Here is a tiny trained network, its code and every weight. The questions are about switching its units off for an input and a class, where a switched-off unit gives its printed mean instead of its output.

import numpy as np


def w(rows, s, z=0):
    codes = np.array(rows[::2]) - 128.0
    scale = np.full(codes.shape[1], s)
    scale[-1] = z or s
    return codes * scale


def norm(h):
    return h / np.sqrt((h * h).mean(-1, keepdims=True) + 1e-5)


def f(y):
    return np.maximum(y, 0)


def log_softmax(a):
    a = a - a.max(-1, keepdims=True)
    return a - np.log(np.exp(a).sum(-1, keepdims=True))


def net(x, mask):
    res = np.array(x, float).reshape(1, 6) / 4 @ E
    u = 0
    for l in range(4):
        y = f(norm(res) @ A[l][:, :-1].T + A[l][:, -1])
        res = res + np.where(mask[u : u + 6], y, B[l][:, -1]) @ B[l][:, :-1]
        u += 6
    return log_softmax(norm(res)[-1] @ U[:, :-1].T + U[:, -1])


A, B = {}, {}
E = w([
[129,127,128,129,128,127],'x0',
[42,141,112,224,2,181],'x1',
[143,125,125,144,120,120],'x2',
[119,227,198,82,20,95],'x3',
[136,80,71,98,74,87],'x4',
[112,224,19,120,162,127],'x5',
],0.0065)
A[0] = w([
[100,6,239,123,72,150,2],'L0N0',
[144,198,230,190,202,203,39],'L0N1',
[79,105,157,236,16,208,93],'L0N2',
[253,214,204,103,147,81,243],'L0N3',
[113,12,41,15,28,64,27],'L0N4',
[78,127,192,139,141,86,11],'L0N5',
],0.0076,0.0025)
B[0] = w([
[200,193,145,160,152,173,218],'L0N0',
[46,126,132,226,144,1,192],'L0N1',
[91,79,162,49,156,116,250],'L0N2',
[149,88,128,57,118,88,255],'L0N3',
[67,165,210,216,205,45,217],'L0N4',
[199,198,78,210,151,127,142],'L0N5',
],0.0096,0.0059)
A[1] = w([
[101,167,191,83,110,115,128],'L1N0',
[137,115,127,171,128,70,224],'L1N1',
[93,198,2,121,116,55,168],'L1N2',
[118,171,193,50,61,67,9],'L1N3',
[126,172,69,104,124,139,2],'L1N4',
[122,38,110,150,134,181,171],'L1N5',
],0.0095,0.0025)
B[1] = w([
[96,132,70,44,129,57,228],'L1N0',
[52,136,121,79,190,120,232],'L1N1',
[156,109,254,151,141,142,228],'L1N2',
[213,153,47,197,63,122,254],'L1N3',
[228,159,182,181,155,192,142],'L1N4',
[160,146,47,138,94,150,184],'L1N5',
],0.0085,0.0061)
A[2] = w([
[207,108,212,133,139,99,160],'L2N0',
[160,108,137,92,143,78,123],'L2N1',
[79,100,78,168,18,143,92],'L2N2',
[37,152,149,134,73,203,42],'L2N3',
[137,151,161,140,173,137,8],'L2N4',
[104,115,109,254,55,106,79],'L2N5',
],0.0095,0.0017)
B[2] = w([
[43,188,129,144,116,254,254],'L2N0',
[94,78,199,132,128,172,232],'L2N1',
[136,104,138,108,222,123,169],'L2N2',
[198,76,175,46,142,113,155],'L2N3',
[168,173,153,126,70,154,170],'L2N4',
[83,152,187,52,135,132,169],'L2N5',
],0.0088,0.0059)
A[3] = w([
[158,139,90,103,40,114,17],'L3N0',
[143,141,169,135,99,222,129],'L3N1',
[153,169,193,117,110,112,145],'L3N2',
[101,97,104,124,183,162,150],'L3N3',
[94,96,140,3,112,148,252],'L3N4',
[112,79,73,193,172,179,219],'L3N5',
],0.011,0.0019)
B[3] = w([
[67,138,43,92,65,114,160],'L3N0',
[223,230,77,157,128,177,195],'L3N1',
[77,117,55,210,107,143,223],'L3N2',
[143,127,138,71,47,114,214],'L3N3',
[214,36,137,148,196,217,254],'L3N4',
[104,199,63,132,2,57,210],'L3N5',
],0.009,0.0072)
U = w([
[187,36,158,53,200,183,252],'0',
[5,143,224,148,187,31,119],'1',
[180,238,138,171,133,244,60],'2',
[131,125,11,54,31,71,57],'3',
],0.011,0.0037)

Each question gives the input, the list of numbers given to net, and the class t.
The units are the neurons (one row each of A and B). Each row of codes is followed by its name. A weight is (code - 128) times the scale printed after its matrix; where a second scale follows, it is the last column's (A, B and U).
mask holds one flag per neuron, layer by layer. A switched-off neuron (its flag False) gives its mean, the last column of its row in B, instead of its output. The means were averaged over made-up inputs and are rounded, as every weight is.
A unit's drop is (log p(t) with every unit on - log p(t) with that unit switched off) / (log p(t) with every unit on - log p(t) with every unit switched off).
The circuit of an input: a set's keep is (log p(t) with only the set's units on - log p(t) with every unit switched off) / (log p(t) with every unit on - log p(t) with every unit switched off). Starting from the 12 units with the biggest drops (on a tie, the unit counted first), units are removed one at a time, each time the one whose removal leaves the highest keep (on an exact tie, the one counted first), for as long as the keep stays at least 0.8.
circuit, biggest first: the units of the circuit, biggest drop first
k most important neurons: the k neurons with the biggest drops, biggest first
top k neurons in layer l: the k neurons of layer l with the biggest drops, biggest first
input [-3,-5,-4,-7,0,-7], class 2: top neuron in layer 2 : [L2N0]
input [4,5,8,-2,6,6], class 1: 3 most important neurons : [L0N4, L0N0, L1N2]
input [1,6,-5,-8,-8,8], class 1: 4 most important neurons : [L0N1, L3N4, L0N0, L2N0]
input [2,8,-1,-4,-7,2], class 0: 4 most important neurons : [L2N3, L0N4, L3N4, L0N2]
input [8,-2,-5,-1,-4,-4], class 1: 2 most important neurons : [L0N1, L1N1]
input [-4,-7,-6,5,-5,7], class 0: circuit, biggest first : [L0N3, L3N4]
input [-1,5,3,1,6,-7], class 2: 2 most important neurons : [L0N0, L0N1]
input [-1,-1,3,1,-6,-7], class 2: 2 most important neurons : [L0N0, L2N0]
input [6,7,-7,-8,0,-2], class 3: 2 most important neurons : [L3N5, L1N5]
input [0,3,2,1,-7,7], class 1: circuit, biggest first : [L0N1, L1N3]
input [-8,8,5,0,-7,0], class 0: 2 most important neurons : [L0N4, L3N4]
input [2,2,3,1,7,-6], class 1: top 2 neurons in layer 0 : [L0N4, L0N2]
input [-3,-6,-6,-7,-1,5], class 3: top 2 neurons in layer 1 : [L1N0, L1N1]
input [-2,5,-6,-2,-8,-4], class 1: circuit, biggest first : [L0N1]
input [-6,1,1,8,-4,-5], class 3: circuit, biggest first : [L1N3, L1N0]
input [0,7,5,5,-2,-7], class 0: top 3 neurons in layer 0 : [L0N2, L0N4, L0N3]
input [8,2,6,-5,-4,-1], class 3: 2 most important neurons : [L0N4, L3N5]
input [-3,0,7,-8,-3,-7], class 3: circuit, biggest first : [L3N5, L1N5]
input [8,3,8,-8,-5,-2], class 3: 2 most important neurons : [L0N4, L3N5]
input [-4,5,-8,-5,0,4], class 0: top neuron in layer 0 : [L0N0]
input [3,-4,-3,5,-1,2], class 3: 3 most important neurons : [L1N3, L3N0, L0N2]
input [2,6,-4,-2,0,6], class 0: top 3 neurons in layer 0 : [L0N2, L0N0, L0N5]
input [8,6,0,6,6,-3], class 0: top 2 neurons in layer 3 : [L3N4, L3N5]
input [-3,-1,5,-6,0,4], class 3: top 3 neurons in layer 3 : [L3N5, L3N4, L3N3]
input [7,0,-5,-7,7,-7], class 1: top 3 neurons in layer 1 : [L1N1, L1N2, L1N3]
input [1,2,-6,-7,3,-6], class 3: 3 most important neurons : [L3N5, L1N2, L1N5]
